Here is a tiny trained network, its code and every weight. The questions are about switching its units off for an input and a class, where a switched-off unit gives its printed mean instead of its output.

import numpy as np


def w(rows, s, z=0):
    codes = np.array(rows[::2]) - 128.0
    scale = np.full(codes.shape[1], s)
    scale[-1] = z or s
    return codes * scale


def f(y):
    return np.maximum(y, 0)


def log_softmax(a):
    a = a - a.max(-1, keepdims=True)
    return a - np.log(np.exp(a).sum(-1, keepdims=True))


def net(x, mask):
    res = np.array(x, float).reshape(1, 7) / 4 @ E
    y = f(res @ A[0][:, :-1].T + A[0][:, -1])
    res = res + np.where(mask, y, B[0][:, -1]) @ B[0][:, :-1]
    return log_softmax(res[-1] @ U[:, :-1].T + U[:, -1])


A, B = {}, {}
E = w([
[128,102,233,128,9,82,154,174],'x0',
[50,94,117,110,148,207,122,126],'x1',
[120,137,75,76,87,98,172,61],'x2',
[109,102,254,88,120,199,70,28],'x3',
[119,150,149,80,123,142,42,104],'x4',
[143,95,130,98,157,191,82,123],'x5',
[82,74,141,170,159,36,149,94],'x6',
],0.01)
A[0] = w([
[29,156,107,146,104,129,223,144,155],'n1',
[70,152,187,155,160,242,173,106,114],'n2',
[154,201,31,108,91,103,65,145,192],'n3',
[204,188,39,207,208,166,199,134,251],'n4',
[193,86,143,147,123,174,84,254,143],'n5',
[104,12,59,210,85,78,246,199,216],'n6',
[90,71,85,111,197,78,216,114,125],'n7',
],0.0069,0.0029)
B[0] = w([
[157,88,152,187,122,156,124,130,185],'n1',
[170,123,155,84,96,156,112,135,195],'n2',
[107,126,88,109,148,80,103,88,196],'n3',
[79,142,75,120,195,133,130,110,249],'n4',
[119,185,155,115,89,124,107,176,192],'n5',
[112,97,108,179,80,115,245,181,252],'n6',
[130,86,112,162,142,167,129,116,192],'n7',
],0.011)
U = w([
[133,196,24,106,174,111,130,132,76],'0',
[99,69,72,163,135,118,213,195,9],'1',
[110,110,159,79,143,178,79,79,253],'2',
[136,129,167,127,107,6,179,138,104],'3',
],0.013,0.0037)

Each question gives the input, the list of numbers given to net, and the class t.
The units are the neurons (one row each of A and B). Each row of codes is followed by its name. A weight is (code - 128) times the scale printed after its matrix; where a second scale follows, it is the last column's (A, B and U).
mask holds one flag per neuron, in row order. A switched-off neuron (its flag False) gives its mean, the last column of its row in B, instead of its output. The means were averaged over made-up inputs and are rounded, as every weight is.
A unit's drop is (log p(t) with every unit on - log p(t) with that unit switched off) / (log p(t) with every unit on - log p(t) with every unit switched off).
The circuit of an input: a set's keep is (log p(t) with only the set's units on - log p(t) with every unit switched off) / (log p(t) with every unit on - log p(t) with every unit switched off). Starting from all 7 units, units are removed one at a time, each time the one whose removal leaves the highest keep (on an exact tie, the one counted first), for as long as the keep stays at least 0.8.
units of the circuit, in order: the units of the circuit, biggest drop first
unit that matters most: the unit with the biggest drop
top k neurons: the k neurons with the biggest drops, biggest first
drop of u: that unit's drop, to one decimal
input [-8,-1,-3,8,-6,-8,7], class 2: top 2 neurons	(n6 n2)
input [6,-4,-6,-6,0,2,-7], class 3: unit that matters most	n5
input [-6,-4,-5,2,-7,5,4], class 0: units of the circuit, in order	(n6 n4)
input [-5,-7,8,-6,-8,-3,-7], class 1: top 3 neurons	(n6 n1 n7)
input [2,3,-4,-2,7,-4,2], class 3: top 2 neurons	(n4 n7)
input [5,-3,6,-2,0,8,-2], class 3: top 3 neurons	(n4 n7 n6)
input [7,0,8,-3,3,8,0], class 3: top 3 neurons	(n4 n7 n6)
input [3,6,-8,-5,3,1,-5], class 0: top 4 neurons	(n6 n5 n1 n7)
input [1,7,7,-2,6,4,5], class 2: drop of n6	1.6
input [3,7,2,1,-5,7,-8], class 2: drop of n6	0.1
input [2,-6,-5,-4,1,7,-5], class 0: drop of n5	0.0
